In the rows, zero is written as 128.
Facts:
[J107,J836] Δ J750
[J109,J131,J400,J707] Δ J528
[J115,J130,J299,J699,J847] Δ J886
[J123,J415,J479,J497] Δ J756
[J123,J149,J20,J278,J356,J385,J686,J756,J836,J841] Δ J35
[J131,J168,J400] Δ J906
[J141] Δ J544
[J141] Δ J647
[J150,J605,J728,J885,J914] Δ J958
[J150,J718] Δ J875
[J155,J47,J771,J905,J906] Δ J836
[J158] Δ J771
[J158,J215] Δ J715
[J159] Δ J278
[J168,J406,J715,J772,J886,J90] Δ J123
[J19,J389,J507,J528,J743,J751] Δ J772
[J2,J354,J850] Δ J335
[J20,J479] Δ J140
[J21] Δ J237
[J214] Δ J248
[J214] Δ J507
[J214,J215,J288] Δ J150
[J215,J643,J751] Δ J460
[J271,J522] Δ J347
[J273] Δ J486
[J273,J385,J394,J751] Δ J619
[J273,J711] Δ J276
[J273] Δ J662
[J275,J647] Δ J21
[J278,J632,J906] Δ J149
[J282] Δ J637
[J282,J394] Δ J854
[J283,J288] Δ J385
[J284] Δ J543
[J284,J394,J49,J888] Δ J630
[J285,J879] Δ J168
[J285,J372,J50] Δ J42
[J299,J897] Δ J699
[J299] Δ J823
[J299,J643] Δ J651
[J34,J527,J762] Δ J414
[J379] Δ J523
[J389] Δ J527
[J389,J643] Δ J501
[J400] Δ J364
[J406] Δ J122
[J417] Δ J718
[J418,J962] Δ J563
[J440] Δ J299
[J445,J491] Δ J71
[J460,J718] Δ J19
[J47,J751] Δ J394
[J474] Δ J408
[J476,J528,J707] Δ J415
[J476,J506,J526] Δ J454
[J479] Δ J215
[J501,J564,J647] Δ J905
[J506] Δ J232
[J539,J865] Δ J885
[J543] Δ J632
[J544] Δ J115
[J545] Δ J834
[J545] Δ J296
[J545] Δ J847
[J580] Δ J288
[J6,J728] Δ J164
[J615] Δ J991
[J632] Δ J789
[J637] Δ J20
[J643,J756,J759] Δ J356
[J651,J813] Δ J837
[J684] Δ J584
[J685,J908] Δ J409
[J7,J778] Δ J924
[J79] Δ J294
[J830] Δ J753
[J830] Δ J888
[J86] Δ J354
[J875,J90] Δ J914
[J877] Δ J949
[J940] Δ J282
[J99] Δ J908
[J991] Δ J605
ε 198 <- J107,J109,J149,J2,J215,J237,J272,J275,J277,J283,J285,J296,J299,J332,J335,J372,J389,J395,J399,J417,J497,J527,J528,J544,J545,J548,J56,J584,J6,J651,J715,J728,J756,J802,J837,J841,J877,J949,J958,J962,J968,J99,J991
ε 538 <- J11,J110,J130,J176,J19,J214,J22,J229,J278,J34,J353,J354,J364,J398,J401,J437,J501,J514,J523,J615,J637,J684,J750,J753,J772,J789,J813,J847,J865,J871,J879,J886,J888,J905,J906,J908,J925
ε 91 <- J112,J158,J21,J232,J341,J361,J379,J408,J445,J474,J476,J507,J522,J580,J630,J639,J685,J707,J778,J854,J875,J885,J894,J897
ε 692 <- J114,J122,J123,J13,J141,J155,J159,J273,J276,J284,J294,J35,J366,J38,J385,J400,J414,J415,J416,J440,J477,J486,J50,J506,J526,J539,J543,J564,J605,J619,J632,J643,J699,J7,J71,J718,J727,J743,J762,J830,J834,J836,J86,J917,J98
ε 603 <- J115,J140,J168,J248,J271,J288,J326,J347,J356,J42,J491,J563,J598,J604,J614,J647,J662,J711,J751,J771,J850,J914,J924,J973
ε 817 <- J131,J150,J16,J164,J20,J219,J282,J390,J394,J404,J406,J409,J418,J425,J454,J460,J47,J479,J49,J579,J588,J686,J759,J761,J79,J823,J845,J890,J90,J915,J932,J940,J948
J11 θ J372
J115 θ J886,J756,J477
J13 θ J905,J823
J149 θ J813
J158 θ J107,J141,J390,J727
J159 θ J390
J176 θ J477,J400,J278
J2 θ J879,J727
J215 θ J288
J219 θ J915,J837
J232 θ J364,J639,J925
J248 θ J356,J214,J38,J715,J22,J385
J271 θ J109,J486
J272 θ J684
J277 θ J56,J22,J962,J514
J294 θ J406,J288
J326 θ J296,J486
J332 θ J707,J114,J753
J35 θ J917,J727
J353 θ J662,J282
J361 θ J802,J728
J379 θ J707,J728,J389
J394 θ J22
J395 θ J771
J399 θ J56,J356,J894,J16
J404 θ J875
J409 θ J107,J20
J417 θ J886,J579,J563
J418 θ J486
J425 θ J845,J416
J437 θ J299,J130,J522
J460 θ J34
J474 θ J707,J112,J283
J476 θ J877,J110
J479 θ J604,J16
J497 θ J38,J514
J506 θ J905,J237
J507 θ J897,J637,J416,J130
J527 θ J107,J771,J214,J283
J548 θ J131
J564 θ J401
J584 θ J107,J890,J385
J598 θ J288,J112,J283
J6 θ J398,J823,J229
J605 θ J580
J614 θ J615,J99,J539
J619 θ J356,J122,J871
J647 θ J347,J354,J643
J686 θ J79,J150
J7 θ J906,J112,J879
J761 θ J288
J762 θ J398,J131
J772 θ J107,J114
J789 θ J389,J751,J526
J834 θ J416,J400,J440
J841 θ J968,J49,J389,J385,J526
J850 θ J802,J445,J543
J854 θ J750
J885 θ J109
J90 θ J973,J905
J932 θ J588,J288,J366
J940 θ J56
J948 θ J528,J122,J751
J949 θ J416
J98 θ J778,J22,J237

Known rows:
J491: 108	129	133	111	136	122	120	143	154	161	108	143	164	132	84	117	144	122	125	105	108	126	129	156	111	141	150	126	133	126	135	150	95	136	122	117	131	114	125	121	132	115	135	112	148
J164: 128	123	127	131	126	123	107	123	136	124	148	124	114	113	140	143	138	128	132	131	124	127	133	108	125	147	137	151	130	112	126	81	149	131	123	119	142	113	134	122	144	122	141	143	129
J107: 137	123	114	139	121	133	119	112	90	120	128	125	150	136	133	147	117	120	108	138	145	130	133	138	127	107	116	108	134	142	111	175	127	106	111	141	111	151	117	138	136	133	113	160	132
J141: 130	141	129	130	135	143	146	127	132	124	116	143	116	129	137	118	115	126	120	128	128	128	131	129	126	108	118	116	129	136	120	143	115	126	125	125	120	142	110	129	110	132	120	115	133
J949: 115	115	127	126	111	113	123	121	58	123	149	95	149	152	140	152	123	130	153	142	151	133	129	126	143	125	131	122	118	122	136	141	144	113	108	165	142	130	150	139	151	133	116	183	110
J248: 97	125	145	107	141	104	125	147	152	161	127	127	171	141	96	112	153	127	154	106	118	127	128	119	124	151	164	138	126	107	155	122	115	132	118	139	147	96	152	117	142	119	134	138	132
J743: 137	117	115	144	157	139	174	120	83	119	107	120	115	131	121	95	129	129	131	137	126	138	110	150	145	119	107	115	125	136	138	142	122	144	145	151	120	127	117	128	112	117	121	101	131
J110: 117	139	125	113	134	140	131	141	174	121	147	140	73	122	106	107	143	129	130	116	138	141	131	85	137	154	146	144	135	156	128	86	131	137	139	146	130	119	104	107	140	158	138	105	143
J991: 131	122	113	125	108	124	97	116	81	127	119	131	143	140	125	159	108	122	121	147	143	128	129	152	140	118	118	117	139	139	107	170	129	115	109	153	123	148	126	141	144	120	116	146	122
J155: 137	145	127	117	137	142	135	136	119	115	126	126	134	141	150	128	121	123	107	124	120	125	116	149	121	101	123	112	124	133	132	164	115	125	129	106	134	149	131	126	106	149	124	97	131
J79: 137	112	123	144	140	131	113	115	137	119	121	141	124	96	138	141	128	121	98	126	109	127	137	145	109	131	122	139	138	118	111	108	131	129	128	88	124	133	111	127	130	121	140	132	140
J684: 70	67	117	111	146	138	178	129	154	126	112	140	80	97	105	99	123	129	94	112	105	155	136	138	148	136	149	145	147	146	116	111	116	131	175	102	141	161	103	118	134	164	166	111	139
J834: 113	133	142	117	126	123	155	137	103	126	140	115	121	144	146	127	125	136	162	132	135	129	125	111	140	123	133	129	115	116	147	114	134	132	128	149	150	123	145	130	125	135	126	134	111
J232: 150	148	135	127	120	114	136	143	130	105	140	111	119	138	149	122	124	136	153	144	132	127	109	104	159	141	130	142	120	135	142	104	143	120	121	144	125	122	155	124	134	144	111	123	105
J361: 135	139	134	130	118	119	150	135	126	116	139	107	121	135	156	121	122	138	153	143	126	127	111	109	159	133	130	139	116	124	142	109	142	119	129	135	133	126	163	128	128	135	120	136	104
J539: 128	146	120	124	115	151	143	122	141	139	120	153	96	130	130	128	112	129	125	135	134	127	131	121	134	108	119	118	130	142	104	150	114	128	137	142	123	142	109	130	113	116	129	106	138
J99: 129	130	103	138	108	149	121	105	90	133	133	124	130	139	128	145	116	123	114	141	150	133	132	138	134	107	118	108	129	148	103	178	125	109	116	149	111	152	117	137	136	124	116	158	140
J326: 113	145	142	101	127	108	107	157	147	153	135	126	158	150	84	122	157	128	160	106	125	126	125	124	119	162	160	136	124	124	155	119	112	140	112	148	145	90	143	115	149	127	127	116	137

Rows:
No name comes twice in this set of rows, the named rows included.
122	123	126	132	122	118	125	118	80	120	145	111	149	147	141	144	123	125	139	142	154	134	133	109	145	120	131	122	127	127	130	141	143	102	99	167	129	134	137	134	148	137	112	187	118 | J335
102	135	122	144	83	134	98	117	97	134	123	98	132	134	130	140	108	132	123	132	154	128	162	170	114	123	116	106	120	145	104	146	122	112	77	104	99	159	108	147	131	141	100	179	134 | J299
161	80	128	141	95	131	128	111	125	125	141	132	160	125	99	160	125	129	106	126	153	118	138	122	103	101	97	94	131	161	112	209	137	120	196	152	101	147	120	158	132	132	143	142	106 | J756
136	123	107	121	127	129	83	123	110	121	127	112	122	120	139	145	134	123	102	130	106	126	112	176	122	139	126	141	132	117	126	124	139	146	129	87	142	129	146	125	131	118	141	96	135 | J394
116	134	130	99	160	107	91	150	157	149	98	134	185	139	99	104	144	115	104	105	100	123	113	169	117	135	155	132	137	115	147	157	103	127	103	93	132	120	147	113	125	127	126	98	146 | J647
88	155	131	126	92	127	91	140	152	138	105	92	105	131	131	94	106	142	128	121	145	121	156	171	117	134	123	117	115	133	128	108	126	135	80	70	99	151	121	141	98	145	99	119	125 | J699
122	128	115	131	106	125	95	117	82	124	121	106	144	142	130	143	112	125	116	139	147	129	133	163	131	118	118	112	129	139	116	162	131	115	96	128	113	153	127	141	136	134	106	155	125 | J544
135	134	129	117	128	134	135	132	129	122	119	135	124	135	135	125	118	127	119	128	127	125	121	140	126	110	118	116	129	135	127	155	120	131	141	123	128	142	127	132	110	135	126	98	122 | J632
126	116	112	125	105	124	108	118	50	126	125	104	146	148	130	159	115	126	129	144	138	131	122	173	138	119	116	113	126	135	121	173	129	124	115	144	135	144	139	143	142	123	117	144	119 | J417
139	119	115	139	117	133	115	111	94	123	126	128	147	134	128	148	115	120	111	140	146	129	133	139	129	108	114	109	135	144	108	177	127	108	116	146	109	150	115	139	138	129	116	160	128 | J283
145	137	100	112	102	139	126	144	115	105	125	105	81	137	117	116	120	135	124	145	127	139	92	155	171	148	122	135	130	176	125	141	130	137	146	137	119	145	142	123	136	155	121	67	122 | J476

The same things again, as new rows of numbers:
Known rows:
J409: 190	129	139	152	135	161	159	132	107	135	150	165	138	114	153	122	103	129	123	147	138	179	142	130	127	146	135
J548: 150	140	129	124	94	99	130	125	128	125	124	157	157	129	125	151	119	128	125	107	131	133	122	135	120	122	138
J215: 106	107	145	102	130	97	87	87	137	152	97	150	126	130	118	136	147	102	149	77	138	122	174	123	133	120	109
J248: 152	156	152	133	155	121	145	114	133	140	157	119	100	116	162	153	154	72	135	108	137	156	191	117	167	159	127
J11: 143	143	156	134	114	150	149	132	95	120	130	105	136	121	166	195	174	108	116	95	139	137	144	113	141	124	144
J6: 143	130	156	120	87	91	119	113	163	131	126	148	152	137	122	157	134	121	139	67	143	127	153	102	144	142	138
J176: 137	154	173	120	106	145	148	111	79	121	137	104	127	135	155	176	165	88	106	103	147	128	141	117	151	116	170
J417: 133	120	148	112	119	89	103	105	142	152	117	142	146	142	110	147	143	103	139	84	148	120	141	110	163	130	152
J7: 127	125	166	146	149	145	132	118	112	97	149	120	115	126	108	86	58	156	124	121	130	146	113	105	111	167	104
J278: 102	133	161	117	124	155	116	124	93	150	93	92	127	110	161	153	202	98	96	137	121	100	131	130	130	85	168
J109: 96	133	141	112	101	117	64	126	163	127	99	136	155	97	136	131	164	135	117	104	107	136	119	148	119	96	129
J968: 126	113	101	136	111	126	130	128	131	122	121	157	121	113	124	161	128	115	107	102	144	142	112	161	124	125	136
J643: 61	88	137	111	153	129	109	144	132	108	140	96	115	149	102	73	120	181	147	155	117	75	120	110	140	150	91
J79: 133	104	147	139	110	174	141	156	128	117	130	148	145	116	127	119	125	159	123	136	139	123	99	95	126	137	125
J865: 132	134	176	129	111	152	129	134	136	142	115	107	126	140	147	198	204	109	133	63	158	123	140	88	165	138	133
J22: 130	142	120	147	76	155	150	164	115	135	125	104	99	117	181	183	203	116	118	109	145	148	149	126	137	108	146
J141: 80	92	140	131	143	137	131	126	102	96	146	105	95	145	118	72	96	197	141	144	133	121	113	123	127	156	92
J140: 148	173	132	121	174	137	132	116	114	147	119	99	128	128	172	144	173	79	139	150	96	131	158	111	135	107	117

Rows:
No name comes twice in this set of rows, the named rows included.
106	154	107	129	94	137	161	139	90	140	109	101	130	132	181	165	217	115	141	146	102	108	181	138	112	85	122 | J905
74	97	125	110	82	94	123	114	111	98	111	139	145	134	133	144	156	170	135	91	137	111	117	138	144	145	147 | J545
134	176	140	126	130	155	113	140	109	135	114	102	146	93	188	176	210	97	112	138	105	142	142	140	123	96	146 | J364
138	143	138	131	146	137	140	123	82	136	136	103	138	83	164	194	181	68	88	129	142	121	165	154	129	128	138 | J789
132	115	85	125	120	148	179	146	98	121	129	151	141	154	158	100	152	186	190	170	104	131	146	122	136	131	120 | J823
60	87	135	131	146	136	119	140	137	159	105	67	83	114	129	166	169	96	106	131	159	71	127	103	156	130	96 | J751
126	141	93	107	137	138	159	127	63	123	119	109	130	164	195	173	232	137	170	136	99	130	156	151	164	100	172 | J886
155	135	120	114	115	112	123	125	156	140	108	148	134	144	112	159	140	105	147	78	135	140	137	118	146	126	140 | J991
118	143	149	118	120	157	133	124	85	167	109	94	116	135	148	170	191	91	99	126	137	108	149	131	131	76	157 | J637
123	112	143	120	119	101	111	89	121	136	128	159	121	111	136	144	124	99	129	100	135	153	168	153	132	135	124 | J527
140	120	135	114	179	141	121	139	170	132	143	106	113	157	92	82	111	144	161	130	121	106	134	96	150	156	97 | J718

